Below are the code and all the weights of a small trained network. Each question names an input and a target symbol and asks about switching units off, where a switched-off unit gives its printed mean instead of its output.

import numpy as np


def w(rows, s, z=0):
    codes = np.array(rows[::2]) - 128.0
    scale = np.full(codes.shape[1], s)
    scale[-1] = z or s
    return codes * scale


def norm(h):
    return h / np.sqrt((h * h).mean(-1, keepdims=True) + 1e-5)


def f(y):
    return y / 2 * (1 + np.tanh(0.7978845608 * (y + 0.044715 * y**3)))


def softmax(a):
    e = np.exp(a - a.max(-1, keepdims=True))
    return e / e.sum(-1, keepdims=True)


def log_softmax(a):
    a = a - a.max(-1, keepdims=True)
    return a - np.log(np.exp(a).sum(-1, keepdims=True))


def net(x, mask):
    ids = ['αβγδεζηθλστφω'.index(c) for c in x.split()]
    T = len(ids)
    res = E[ids] + P[:T]
    q, k, v = (norm(res) @ M[0].T for M in (Q, K, V))
    z = softmax(np.where(np.tri(T) > 0, q @ k.T / 2**0.5, -1e9)) @ v
    res = res + np.where(mask[0], z, O[0][:, -1]) @ O[0][:, :-1]
    y = f(norm(res) @ A[0][:, :-1].T + A[0][:, -1])
    res = res + np.where(mask[1:17], y, B[0][:, -1]) @ B[0][:, :-1]
    return log_softmax(norm(res)[-1] @ U[:, :-1].T + U[:, -1])


Q, K, V, O, A, B = {}, {}, {}, {}, {}, {}
E = w([
[136,151,99,93,131],'α',
[134,137,90,137,75],'β',
[92,125,111,149,112],'γ',
[156,90,88,116,89],'δ',
[197,127,2,123,143],'ε',
[175,120,36,149,132],'ζ',
[82,63,153,117,87],'η',
[109,140,73,102,101],'θ',
[117,124,126,115,53],'λ',
[161,86,95,99,160],'σ',
[160,145,111,105,77],'τ',
[156,117,83,65,96],'φ',
[97,124,119,99,129],'ω',
],0.0085)
P = w([
[110,137,171,172,173],'0',
[202,153,56,105,2],'1',
[201,90,165,76,100],'2',
[42,148,70,120,169],'3',
[115,188,51,63,68],'4',
[195,92,174,73,100],'5',
[53,157,88,116,166],'6',
[113,178,56,74,69],'7',
[194,94,180,72,99],'8',
[59,160,86,117,159],'9',
[109,174,64,72,67],'10',
[197,96,182,71,96],'11',
[65,162,85,115,154],'12',
[127,169,65,69,46],'13',
],0.0081)
Q[0] = w([
[155,124,182,154,116],'H0',
[2,187,100,125,183],'H0',
],0.011)
K[0] = w([
[69,99,212,172,201],'H0',
[118,68,23,3,91],'H0',
],0.0061)
V[0] = w([
[17,44,152,96,212],'H0',
[129,155,253,150,138],'H0',
],0.0053)
O[0] = w([
[42,61,2,86,106,4],'H0',
[110,211,209,21,138,17],'H0',
],0.0063,0.003)
A[0] = w([
[67,86,97,132,74,154],'N0',
[115,77,226,154,47,171],'N1',
[99,109,77,217,141,126],'N2',
[179,57,140,159,164,102],'N3',
[74,197,179,187,107,201],'N4',
[235,24,177,108,87,5],'N5',
[180,165,164,65,75,80],'N6',
[224,111,109,68,150,118],'N7',
[176,54,162,79,67,144],'N8',
[95,161,188,72,138,194],'N9',
[223,206,104,138,66,98],'N10',
[168,227,61,110,144,118],'N11',
[159,135,78,70,227,130],'N12',
[171,118,72,49,24,136],'N13',
[70,125,35,78,110,94],'N14',
[133,172,116,135,2,190],'N15',
],0.0071,0.0028)
B[0] = w([
[231,117,159,178,129,164],'N0',
[160,119,97,97,76,146],'N1',
[92,111,185,41,161,179],'N2',
[85,104,60,110,79,130],'N3',
[128,179,78,157,52,145],'N4',
[142,224,151,249,137,159],'N5',
[65,73,158,112,175,167],'N6',
[50,129,189,146,67,172],'N7',
[111,219,90,188,196,180],'N8',
[167,72,78,203,178,134],'N9',
[115,52,158,222,140,220],'N10',
[212,75,109,108,77,186],'N11',
[162,114,255,86,123,141],'N12',
[107,84,38,79,145,254],'N13',
[151,211,147,154,64,173],'N14',
[197,42,168,122,161,233],'N15',
],0.0047,0.0071)
U = w([
[120,120,118,1,52,88],'α',
[81,161,90,68,129,255],'β',
[129,91,70,171,220,101],'γ',
[156,139,181,143,40,141],'δ',
[136,200,47,77,57,105],'ε',
[167,137,65,121,151,67],'ζ',
[120,46,204,55,180,141],'η',
[207,178,193,74,156,197],'θ',
[78,63,83,83,148,68],'λ',
[131,149,123,218,96,119],'σ',
[196,123,205,164,162,132],'τ',
[64,70,131,88,58,163],'φ',
[78,151,98,185,124,171],'ω',
],0.0091,0.0041)

Each question gives the input, a string of symbols that net reads in full, and the target symbol t.
The units are the heads (2 rows each of Q, K, V and O) and the neurons (one row each of A and B). Each row of codes is followed by its name. A weight is (code - 128) times the scale printed after its matrix; where a second scale follows, it is the last column's (O, A, B and U).
mask holds one flag per unit, heads first, then neurons. A switched-off unit (its flag False) gives its mean, the last column of its rows in O or B, instead of its output. The means were averaged over made-up inputs and are rounded, as every weight is.
A unit's drop is (log p(t) with every unit on - log p(t) with that unit switched off) / (log p(t) with every unit on - log p(t) with every unit switched off).
The circuit of an input: a set's keep is (log p(t) with only the set's units on - log p(t) with every unit switched off) / (log p(t) with every unit on - log p(t) with every unit switched off). Starting from the 12 units with the biggest drops (on a tie, the unit counted first), units are removed one at a time, each time the one whose removal leaves the highest keep (on an exact tie, the one counted first), for as long as the keep stays at least 0.8.
circuit, biggest first: the units of the circuit, biggest drop first
most important unit: the unit with the biggest drop
k most important neurons: the k neurons with the biggest drops, biggest first
drop when u is switched off: that unit's drop, to one decimal
input β β ζ δ ζ τ θ η ζ α, target θ: 3 most important neurons : N13, N12, N2
input δ δ ω φ θ α β σ θ, target γ: circuit, biggest first : N8, N13, N5, H0
input λ φ δ φ β ζ η σ β β θ γ, target η: 2 most important neurons : N6, N9
input λ σ φ α, target θ: circuit, biggest first : N13, N12, N10
input ε η δ β γ η β γ τ θ β τ σ, target η: circuit, biggest first : N12
input α τ ζ λ, target δ: circuit, biggest first : N13, N4, N8, H0
input ζ ζ τ φ β ε λ θ ζ, target σ: circuit, biggest first : N5, N7, N15
input δ θ η α ω β τ φ φ, target γ: 4 most important neurons : N8, N5, N13, N6
input λ φ ω λ ε η β δ λ, target η: circuit, biggest first : H0, N6, N9
input ζ γ ζ β λ φ, target σ: 3 most important neurons : N5, N7, N8
input ζ ζ η θ, target ε: 3 most important neurons : N10, N15, N6
input ζ φ σ γ β δ δ β σ, target σ: 2 most important neurons : N5, N7
input λ β α ζ β β ζ ε γ η τ ζ, target η: drop when H0 is switched off : 2.2
input λ β ζ ζ β σ τ λ β ω λ θ, target η: drop when N9 is switched off : 0.2
input β β ζ λ, target δ: most important unit : N13
input λ α δ ε φ ε, target η: drop when N0 is switched off : 0.1
input τ ζ θ τ ζ φ ω, target β: drop when N13 is switched off : -0.1
input λ ζ β, target η: 2 most important neurons : N6, N7
